Below are the code and all the weights of a small trained network. Each question names an input and a target symbol and asks about switching units off, where a switched-off unit gives its printed mean instead of its output.

import numpy as np


def w(rows, s, z=0):
    codes = np.array(rows[::2]) - 128.0
    scale = np.full(codes.shape[1], s)
    scale[-1] = z or s
    return codes * scale


def f(y):
    return np.maximum(y, 0)


def softmax(a):
    e = np.exp(a - a.max(-1, keepdims=True))
    return e / e.sum(-1, keepdims=True)


def log_softmax(a):
    a = a - a.max(-1, keepdims=True)
    return a - np.log(np.exp(a).sum(-1, keepdims=True))


def net(x, mask):
    ids = ['βγδημξπτφψ'.index(c) for c in x.split()]
    T = len(ids)
    res = E[ids] + P[:T]
    u = 0
    for l in range(3):
        q, k, v = (res @ M[l].T for M in (Q, K, V))
        z = softmax(np.where(np.tri(T) > 0, q @ k.T / 2**0.5, -1e9)) @ v
        res = res + np.where(mask[u], z, O[l][:, -1]) @ O[l][:, :-1]
        u += 1
        y = f(res @ A[l][:, :-1].T + A[l][:, -1])
        res = res + np.where(mask[u : u + 8], y, B[l][:, -1]) @ B[l][:, :-1]
        u += 8
    return log_softmax(res[-1] @ U[:, :-1].T + U[:, -1])


Q, K, V, O, A, B = {}, {}, {}, {}, {}, {}
E = w([
[121,87,51],'β',
[49,115,109],'γ',
[132,121,70],'δ',
[138,76,97],'η',
[140,128,69],'μ',
[143,165,49],'ξ',
[162,188,125],'π',
[93,198,181],'τ',
[65,38,148],'φ',
[159,134,255],'ψ',
],0.02)
P = w([
[252,63,59],'0',
[25,190,1],'1',
[250,66,119],'2',
[38,175,38],'3',
[229,61,167],'4',
[56,184,72],'5',
[228,56,197],'6',
[64,199,80],'7',
[240,60,173],'8',
],0.0068)
Q[0] = w([
[254,102,232],'L0H1',
[193,170,209],'L0H1',
],0.0072)
K[0] = w([
[254,84,54],'L0H1',
[127,191,53],'L0H1',
],0.0083)
V[0] = w([
[112,76,94],'L0H1',
[72,2,185],'L0H1',
],0.0038)
O[0] = w([
[90,216,206,247],'L0H1',
[3,78,169,187],'L0H1',
],0.0041,0.0014)
A[0] = w([
[106,109,62,30],'L0N1',
[118,146,116,1],'L0N2',
[159,129,50,115],'L0N3',
[93,255,98,78],'L0N4',
[93,219,29,54],'L0N5',
[14,106,94,234],'L0N6',
[134,144,97,82],'L0N7',
[18,119,189,134],'L0N8',
],0.0078,0.0039)
B[0] = w([
[79,132,153,162],'L0N1',
[137,133,159,128],'L0N2',
[61,91,119,203],'L0N3',
[71,129,91,180],'L0N4',
[254,76,193,198],'L0N5',
[2,169,209,255],'L0N6',
[144,90,137,140],'L0N7',
[182,214,86,187],'L0N8',
],0.0076,0.006)
Q[1] = w([
[3,233,106],'L1H1',
[111,79,148],'L1H1',
],0.0046)
K[1] = w([
[134,143,253],'L1H1',
[204,45,168],'L1H1',
],0.0062)
V[1] = w([
[222,217,189],'L1H1',
[144,2,146],'L1H1',
],0.0046)
O[1] = w([
[19,181,3,2],'L1H1',
[168,76,246,161],'L1H1',
],0.0057,0.0029)
A[1] = w([
[98,168,176,55],'L1N1',
[220,122,116,58],'L1N2',
[229,209,148,238],'L1N3',
[117,253,139,22],'L1N4',
[81,96,52,107],'L1N5',
[86,183,138,3],'L1N6',
[73,127,162,77],'L1N7',
[73,131,165,70],'L1N8',
],0.011,0.0062)
B[1] = w([
[84,116,62,178],'L1N1',
[164,143,85,175],'L1N2',
[78,140,2,253],'L1N3',
[121,32,172,189],'L1N4',
[104,104,106,181],'L1N5',
[206,33,91,164],'L1N6',
[191,161,132,203],'L1N7',
[191,212,145,202],'L1N8',
],0.0088,0.0059)
Q[2] = w([
[89,175,35],'L2H1',
[255,161,7],'L2H1',
],0.0087)
K[2] = w([
[50,181,29],'L2H1',
[183,81,1],'L2H1',
],0.0066)
V[2] = w([
[77,151,111],'L2H1',
[4,56,37],'L2H1',
],0.0035)
O[2] = w([
[157,153,139,146],'L2H1',
[129,103,253,255],'L2H1',
],0.0065,0.0029)
A[2] = w([
[87,106,157,109],'L2N1',
[147,132,135,52],'L2N2',
[69,200,105,150],'L2N3',
[253,110,168,49],'L2N4',
[57,88,107,102],'L2N5',
[133,83,181,2],'L2N6',
[64,47,102,88],'L2N7',
[91,147,212,129],'L2N8',
],0.017,0.0073)
B[2] = w([
[199,159,23,183],'L2N1',
[147,162,161,128],'L2N2',
[206,195,200,244],'L2N3',
[6,156,206,190],'L2N4',
[223,114,169,216],'L2N5',
[190,190,42,150],'L2N6',
[181,174,159,254],'L2N7',
[2,112,7,211],'L2N8',
],0.0075,0.0062)
U = w([
[243,78,139,126],'β',
[77,220,143,142],'γ',
[146,68,82,136],'δ',
[82,58,214,254],'η',
[143,61,63,121],'μ',
[151,65,8,36],'ξ',
[177,175,60,83],'π',
[194,223,226,34],'τ',
[47,85,50,200],'φ',
[132,99,95,204],'ψ',
],0.011,0.0056)

Each question gives the input, a string of symbols that net reads in full, and the target symbol t.
The units are the heads (2 rows each of Q, K, V and O) and the neurons (one row each of A and B). Each row of codes is followed by its name. A weight is (code - 128) times the scale printed after its matrix; where a second scale follows, it is the last column's (O, A, B and U).
mask holds one flag per unit, layer by layer, with each layer's heads first. A switched-off unit (its flag False) gives its mean, the last column of its rows in O or B, instead of its output. The means were averaged over made-up inputs and are rounded, as every weight is.
A unit's drop is (log p(t) with every unit on - log p(t) with that unit switched off) / (log p(t) with every unit on - log p(t) with every unit switched off).
The circuit of an input: a set's keep is (log p(t) with only the set's units on - log p(t) with every unit switched off) / (log p(t) with every unit on - log p(t) with every unit switched off). Starting from the 12 units with the biggest drops (on a tie, the unit counted first), units are removed one at a time, each time the one whose removal leaves the highest keep (on an exact tie, the one counted first), for as long as the keep stays at least 0.8.
units of the circuit, in order: the units of the circuit, biggest drop first
top k neurons: the k neurons with the biggest drops, biggest first
top k neurons in layer l: the k neurons of layer l with the biggest drops, biggest first
drop of u: that unit's drop, to one decimal
input φ β η μ β η γ, target γ: top 3 neurons	(L2N8, L0N6, L1N8)
input π τ ξ η β, target β: top 4 neurons in layer 2	(L2N7, L2N5, L2N8, L2N4)
input π ψ η δ, target τ: units of the circuit, in order	(L2N3, L0N6)
input ξ τ μ β η φ ψ β, target τ: units of the circuit, in order	(L2N3, L0N6, L2N5)
input π β φ π τ η π η φ, target φ: units of the circuit, in order	(L2N8, L0N6, L2N3)
input η π η μ τ τ ξ η, target β: units of the circuit, in order	(L2N5, L1N8, L2N8)
input τ τ μ ξ μ η, target β: top 2 neurons	(L2N5, L0N5)
input ψ π τ η β π β τ, target β: top 4 neurons in layer 1	(L1N4, L1N6, L1N1, L1N3)
input π δ φ β, target γ: top 3 neurons	(L0N6, L1N8, L2N3)
input δ ψ η φ ξ, target ξ: top 3 neurons	(L0N6, L1N3, L2N3)
input η β η π ψ η, target τ: top 2 neurons	(L0N5, L2N3)
input η η β γ β φ μ τ φ, target φ: top 2 neurons	(L2N8, L2N3)
input φ β π, target π: top 4 neurons	(L1N3, L0N6, L2N3, L1N4)
input γ φ η η η ψ μ φ, target τ: top 2 neurons in layer 0	(L0N5, L0N8)
input ξ ψ ψ η, target τ: top neuron	(L2N3)
input β η γ, target γ: top neuron	(L0N6)
input η η δ φ ξ, target ξ: top 3 neurons	(L1N3, L0N6, L2N3)
input ξ τ δ β ξ η η, target η: top 4 neurons	(L2N4, L0N6, L1N3, L0N8)
input η ψ φ ψ π φ, target τ: top 3 neurons in layer 1	(L1N1, L1N6, L1N5)
input β η β φ β, target β: top neuron	(L1N8)
input β γ β φ φ η, target γ: drop of L2N3	0.2
input η γ φ φ β β η φ, target γ: drop of L1N7	0.2
input μ τ φ η ξ η β τ, target β: drop of L0N2	0.0
input β φ β ψ η β, target τ: drop of L1N7	0.1
input η γ β φ π β, target γ: top 2 neurons in layer 2	(L2N8, L2N3)
